Each row is followed by its class.
[130 182 -53 -163 -211 -213 29 -44 308 111 401 -79 307 -269 520 -51 -279 24 174 32 441 209 33 7 -20 36 274 437 198 -95 -200 -414 28 -101 -316]
k_156
[14 27 52 -305 -97 -237 -278 20 154 -246 -204 391 65 -309 -68 -276 -56 61 -187 91 722 219 -348 -73 -96 -388 519 101 335 152 -155 -147 -229 -299 -155]
k_867
[-110 12 -29 -65 29 0 21 -284 5 124 113 213 -50 -162 21 -11 20 224 130 -104 -64 187 50 -195 -183 305 -146 99 171 119 -89 -104 104 -380 -327]
k_48
[-189 175 -67 -138 161 -72 127 -207 365 155 73 -228 61 78 -30 -105 80 -10 171 -211 -230 -44 31 -189 95 97 -46 219 92 -133 356 -24 286 60 -57]
k_610
[-107 388 211 154 -355 -111 168 -58 -92 -77 -375 121 -62 -443 -431 -503 -300 82 92 -37 44 137 -380 -21 -31 -579 202 -258 116 56 -241 -25 -45 -477 319]
k_867
[-478 188 233 -61 50 -59 -53 -235 -156 97 -124 117 -85 -94 -161 -170 59 269 405 -63 -216 177 -114 -319 -148 297 -42 -48 2 -7 58 -2 52 -263 -143]
k_156
[154 -276 0 -48 -393 80 63 226 43 -58 62 111 116 -52 531 239 499 -199 45 -20 -579 -159 -278 -71 164 -97 -663 24 -13 154 494 246 7 357 99]
k_610
[-51 630 184 -365 357 182 460 -357 232 162 164 1 -117 -274 -194 -626 -6 -39 337 -231 138 -164 53 -258 247 171 101 150 377 -163 -159 -170 234 -79 -163]
k_323
[76 -54 -66 -73 -27 38 -6 -245 121 -14 54 -110 0 117 101 34 4 84 49 -11 154 38 54 51 -242 297 -9 42 -28 57 -57 -18 94 -127 43]
k_867
[-88 -78 67 120 155 -136 -40 103 -12 -17 -196 -38 11 92 -67 -123 167 84 -48 101 -182 -50 102 -266 -126 -140 -162 -233 -113 -73 98 -90 70 -77 -31]
k_610
[-61 -73 -71 -97 -81 56 -4 -283 131 69 197 -96 32 53 73 24 -103 123 59 -45 184 157 62 -43 -208 314 65 260 -33 68 -24 20 87 -260 176]
k_867
[-260 -332 -240 -53 172 141 -74 -64 40 46 196 56 59 41 421 105 84 78 6 10 26 32 108 13 -68 273 -251 221 -98 -8 88 137 -12 52 -155]
k_156
[411 333 273 -515 -54 -278 -90 -92 115 -202 -96 140 25 -428 -485 -429 172 -69 -142 -124 416 -150 39 301 -178 -267 66 263 151 -178 13 -56 -266 222 -15]
k_327
[-344 -158 -77 203 185 330 -204 -13 -267 48 -266 69 -72 165 -70 -250 -112 198 227 -33 -390 -113 121 -136 81 259 -130 -323 -178 136 -131 61 43 -107 -424]
k_327
[-95 -173 -84 128 146 -93 -14 120 66 47 -118 -37 100 100 130 -72 81 57 -2 49 -152 -41 153 -223 -100 -55 -221 -111 -90 -43 72 -109 56 -21 -139]
k_989
[-237 193 194 -144 179 81 -59 -146 51 65 25 212 -12 -50 -25 -210 -1 153 150 -147 -195 -139 -9 -241 32 146 23 71 136 62 50 -142 69 -172 -116]
k_132
[-117 41 238 61 -120 -574 186 204 -64 65 -344 69 121 -307 -180 -20 282 215 6 60 -34 276 -210 -260 -442 -160 -254 -111 -10 -68 277 -178 -247 -197 -247]
k_156
[-297 74 21 -195 49 -122 16 -212 10 -35 83 188 -7 -135 309 -61 -52 75 345 31 237 192 -43 -133 -31 41 163 49 94 -5 -118 -47 240 -35 -141]
k_132
[-110 -149 133 54 -289 -399 -119 245 -258 55 -138 114 92 53 -207 51 246 194 50 255 112 -9 98 126 -261 -293 88 -389 -266 -51 -30 -224 -121 -133 -99]
k_156
[-183 -215 -168 36 171 94 2 -123 11 36 95 -9 19 49 317 -4 0 138 140 25 143 65 90 -85 -157 295 -222 126 -119 -55 -58 12 2 5 -21]
k_989
[-609 102 95 -141 408 -209 -377 -104 -47 -149 -371 140 147 -143 -437 -272 66 76 29 147 100 350 -283 -803 -93 -33 567 383 -50 -167 71 -52 -153 -379 -225]
k_610
[-338 -48 141 -183 139 -123 -42 -138 -10 51 105 272 28 -178 335 -34 150 159 2 -51 35 233 -196 -410 -8 71 26 283 173 76 146 -127 -44 -304 -302]
k_323
[-222 528 118 279 -40 -121 252 74 -150 83 -538 130 82 -294 -301 -494 -134 48 513 153 -94 53 -105 -303 -54 55 265 -358 119 -82 -319 -385 -157 -468 -552]
k_753
[-83 -87 -9 176 121 -109 -22 133 33 -50 -242 -64 71 131 11 -169 53 32 -12 117 -157 -104 129 -161 -88 -127 -140 -248 -163 -42 50 -64 63 -17 -67]
k_156
[-65 -79 35 118 117 -112 -57 126 13 -37 -196 -49 93 121 -35 -139 55 60 -25 100 -127 -55 121 -146 -115 -111 -100 -178 -98 -38 49 -85 24 -9 -127]
k_610
[-138 -98 -104 -162 103 79 -142 -424 77 88 93 62 -79 -8 181 4 -54 252 138 -52 214 155 91 -176 -267 325 -26 82 37 4 -132 -56 182 -98 -110]
k_989
[-58 -34 149 290 -468 111 206 388 -67 201 -6 -528 268 20 -40 209 -160 209 243 -189 -546 -111 163 610 -59 28 -400 -579 -310 75 26 -154 -43 -81 124]
k_867
[116 -117 202 -168 203 2 -365 590 -150 -229 361 -34 167 -30 581 194 136 -59 -231 61 -313 -249 330 445 48 193 -341 -79 -205 -36 189 108 -4 486 -403]
k_989
[-130 -283 -183 59 224 138 -61 -33 -53 102 222 97 -53 63 315 149 71 137 -3 -28 -61 -9 188 -107 -69 361 -395 140 -116 20 10 89 30 39 -80]
k_48
[521 -272 84 -116 -126 53 -340 155 79 -205 424 56 39 -117 677 404 -104 -49 -452 91 106 -29 23 491 54 -313 -127 -21 283 13 -104 -93 63 472 26]
k_753
[-127 -207 -232 -7 177 32 -61 -184 93 40 25 69 -8 76 219 8 41 100 16 -53 64 33 131 -136 -89 214 -199 143 -98 6 75 38 43 -25 -113]
k_753
[54 -2 -99 -135 -71 211 0 -275 231 -7 20 -173 74 238 64 -22 12 64 63 -123 291 22 55 95 -213 190 250 113 140 100 11 -93 -3 -213 140]
k_982
[-71 -90 7 -77 29 77 -1 -100 72 56 123 -124 61 43 314 67 -29 80 111 11 -43 110 183 -128 -113 326 -130 64 -70 33 0 -67 90 -108 -187]
k_48
[-150 82 371 -104 109 -135 -63 -7 -145 -10 29 220 -53 -100 17 -86 246 179 -70 -46 -115 19 -68 -262 -134 -65 19 78 90 20 207 -137 -50 -148 -96]
k_48
[-253 122 202 366 83 319 -135 98 -112 -13 -32 -118 118 163 231 -174 -181 52 64 77 -614 -87 276 -164 110 301 -209 53 -166 37 -13 -128 -150 -308 -142]
k_327
[-333 183 126 -169 134 -95 -153 -415 -73 23 -124 259 -205 -56 -185 -267 -2 199 302 -28 61 109 -141 -360 -36 35 259 -116 128 67 -208 -26 283 -266 -182]
k_327
[111 -99 -67 -3 -178 175 89 -159 13 -7 -13 -69 -18 217 42 16 -5 2 -5 -38 39 -76 67 38 -113 72 156 -147 -57 209 -116 -78 74 -395 71]
k_323
[-40 -192 -41 -49 -45 111 -111 -289 17 31 153 -102 -8 149 248 110 -150 150 -39 -8 130 125 93 29 -200 293 41 107 -7 112 -92 8 151 -177 88]
k_753
[-25 -110 -98 -91 -74 100 33 -278 162 38 52 -133 -10 24 267 31 -32 77 46 -18 2 58 17 30 -130 178 -114 11 -50 30 20 13 96 -144 -52]
k_323
[284 15 -390 117 82 615 162 -111 43 36 318 414 -32 -210 337 -104 -314 -122 83 -166 58 -233 122 -16 437 442 -315 447 22 203 -309 25 -211 83 -189]
k_982
[-24 -99 -167 -75 -159 170 72 -260 113 50 14 -81 36 -5 200 -36 -42 19 101 -26 109 100 35 31 -155 154 6 124 -6 75 -34 28 -24 -261 -6]
k_982
[-91 301 438 -128 -100 -183 -84 -115 -114 -23 -110 173 -3 -39 -355 -347 66 175 -38 -78 99 32 -115 -12 -139 -231 373 -67 212 105 -30 -163 -97 -382 24]
k_867
[-293 396 451 -44 234 -48 -179 127 -151 -272 -212 35 -48 16 -107 -580 195 -89 -232 202 -7 -29 -373 -168 82 -452 604 50 211 -164 213 65 -192 -249 5]
k_48
[-80 -116 -28 174 107 -104 -52 135 6 -44 -253 -58 59 166 -54 -141 91 59 -38 109 -117 -98 102 -118 -139 -166 -94 -251 -130 -36 43 -45 55 -5 -24]
k_327
[-37 -79 -8 -96 -179 28 30 -238 130 31 22 -226 42 114 63 7 32 83 5 -1 194 168 -63 29 -223 116 132 73 11 10 72 -47 0 -292 233]
k_867
[-372 196 283 -137 141 -237 -52 -327 -164 169 -141 374 -134 -334 -157 -266 64 394 149 -66 69 301 -102 -498 -249 60 -5 -9 145 -28 -36 -161 -31 -345 -311]
k_48
[129 208 47 -71 -67 478 -335 -304 216 -135 -44 184 -278 217 64 -384 236 -68 -35 -161 -83 -481 -342 40 432 -153 120 92 166 228 146 306 -104 177 211]
k_132
[-130 17 -40 100 -63 -22 -103 -121 169 158 131 -88 44 -158 -189 -88 62 131 -1 8 -89 229 -210 -339 136 116 -61 368 70 -12 89 37 -107 -329 111]
k_132
[150 178 255 -171 -124 -356 -139 390 60 -120 292 183 310 -367 435 -119 -11 -82 -223 165 13 259 47 340 145 -81 2 87 183 -111 226 -57 -376 -72 -388]
k_132
[-179 -266 -148 -120 -37 160 -88 -283 75 -15 133 -127 5 190 394 143 -24 109 105 16 193 125 -35 32 -168 199 32 39 -32 30 -52 10 145 -171 187]
k_753
[-111 -121 -33 143 109 -115 2 131 39 2 -225 -54 97 83 18 -136 52 38 -2 105 -166 -43 159 -142 -138 -104 -162 -231 -125 -36 35 -70 54 -69 -122]
k_867
[6 -102 -201 -97 -209 262 43 -307 309 21 183 -194 95 210 415 69 11 -21 178 -93 162 -2 -99 97 -42 198 138 136 65 126 -2 -1 123 -176 248]
k_867
[-154 -202 -175 31 132 192 -22 -166 -15 60 74 82 -73 -2 189 15 15 143 79 -21 11 -31 73 -29 -157 288 -229 89 -89 28 -39 143 35 13 -32]
k_48
[38 203 127 -420 -72 99 -366 -277 74 -190 281 373 -42 -168 -13 9 -104 221 -161 -141 753 -40 -115 456 -334 -49 463 489 422 113 -197 -21 -97 128 144]
k_132
[-177 131 346 -103 61 -87 -183 -194 -128 69 68 67 -15 -172 -73 -208 -99 250 25 -6 40 146 113 -84 -128 152 57 5 136 39 -220 -92 51 -275 -55]
k_753
[-58 134 264 62 -160 6 113 -105 -166 64 -122 215 -1 -181 -179 -177 -77 162 119 -110 -190 -23 -36 -127 -210 73 -1 58 35 208 -87 -139 -146 -370 -196]
k_156
[66 244 -84 -236 -146 -45 99 -316 458 -87 -137 80 -124 -77 302 -379 108 -184 284 -56 119 -102 -459 -31 361 -809 403 -352 516 -96 44 -153 403 109 -9]
k_327
[13 -124 -60 -114 -191 83 -22 -262 117 118 192 -122 15 1 267 85 -127 161 67 -93 191 100 106 120 -202 171 -38 56 -14 57 -104 -81 74 -176 122]
k_989
[16 -134 -106 -79 -93 63 -4 -278 75 26 34 -30 -69 105 167 131 -3 84 -14 -73 246 91 -53 -37 -202 80 114 93 37 90 -26 -28 48 -163 127]
k_323
[-113 -149 -45 116 123 -95 11 92 37 7 -254 -43 29 97 27 -114 147 50 54 71 -238 -95 145 -198 -97 -148 -244 -287 -152 -53 121 -45 109 22 -96]
k_132
[-263 -234 -227 -26 197 20 -12 -158 59 136 134 32 12 -47 302 53 18 173 140 -45 55 117 141 -175 -149 353 -303 237 -133 -67 79 52 40 -1 -134]
k_753
[-68 -144 -224 -95 -109 56 9 -420 180 139 143 -29 -41 -15 317 44 -40 111 141 -36 159 166 29 -109 -130 264 -60 106 25 51 -73 7 192 -216 -2]
k_156
[-118 -81 -218 -53 -136 424 129 -344 62 14 10 -11 -190 106 337 -183 409 -104 253 -245 -347 -198 -330 -367 335 -14 -138 -14 17 278 56 36 300 -499 -9]
k_867
[-110 -106 -14 76 119 -116 -44 72 52 -43 -175 -14 59 43 40 -168 122 44 -10 89 -87 -21 4 -228 -76 -191 -96 -159 -58 -62 52 -81 64 -83 -37]
k_989
[-88 -123 -39 102 154 -100 -15 96 37 -14 -130 -45 48 71 43 -76 91 62 66 76 -157 -77 136 -178 -128 -28 -237 -144 -150 -77 66 -18 108 86 -46]
k_323
[127 -111 617 113 -222 -448 -271 469 -447 -159 131 -200 46 182 4 -30 224 48 -263 259 -85 57 133 301 -115 -255 114 -293 -219 8 128 77 -119 -106 359]
k_753
[-197 -202 -136 11 123 110 -25 -74 3 102 131 84 -25 38 263 19 16 120 97 8 -18 -10 85 -81 -52 230 -222 61 -89 -12 8 28 29 -21 -30]
k_867
[-91 509 261 -85 140 122 -243 -221 117 -211 -444 190 -141 -23 -456 -603 -161 115 82 -98 157 -399 -348 -91 61 -252 387 82 134 -133 83 -148 -123 283 159]
k_156
[-66 -201 -175 -151 17 157 -75 -289 147 -4 150 -72 -12 128 376 116 -46 70 95 -13 228 97 46 6 -121 277 -18 120 9 6 -41 6 129 -17 111]
k_327
[-36 -159 -41 -74 -31 -68 -79 -272 110 70 18 -122 55 104 166 28 -17 137 46 -41 78 156 125 -135 -193 196 -91 118 -68 8 62 -59 86 -90 8]
k_753
[-34 44 70 -94 -22 53 -94 -60 14 35 243 225 21 -180 127 -35 -14 123 -48 -57 74 95 -60 -18 53 109 62 187 232 82 -28 -90 -75 -219 -103]
k_323
[-18 183 -201 25 171 438 -13 -378 68 -221 -425 -173 13 232 -612 -334 -404 -28 114 -50 389 -272 -316 244 -59 165 899 -84 67 107 -485 -24 43 -191 34]
k_323
[-363 -26 374 375 127 -100 -397 338 -364 -14 -371 116 21 114 -177 -34 -78 285 -165 135 -523 -114 -94 -184 -100 -229 173 -502 -121 128 -7 -127 -58 -236 -143]
k_982
[7 -162 -44 -125 -31 78 -101 -295 110 26 139 -51 -35 169 257 29 28 119 -38 -24 165 -26 76 11 -158 156 73 63 -13 87 -4 -13 178 -98 97]
k_48
[-81 -128 -44 159 121 -107 -51 85 0 -3 -330 0 41 89 -106 -155 61 118 -45 91 -123 -96 140 -151 -179 -180 -187 -301 -143 -42 36 -93 34 -24 -57]
k_982
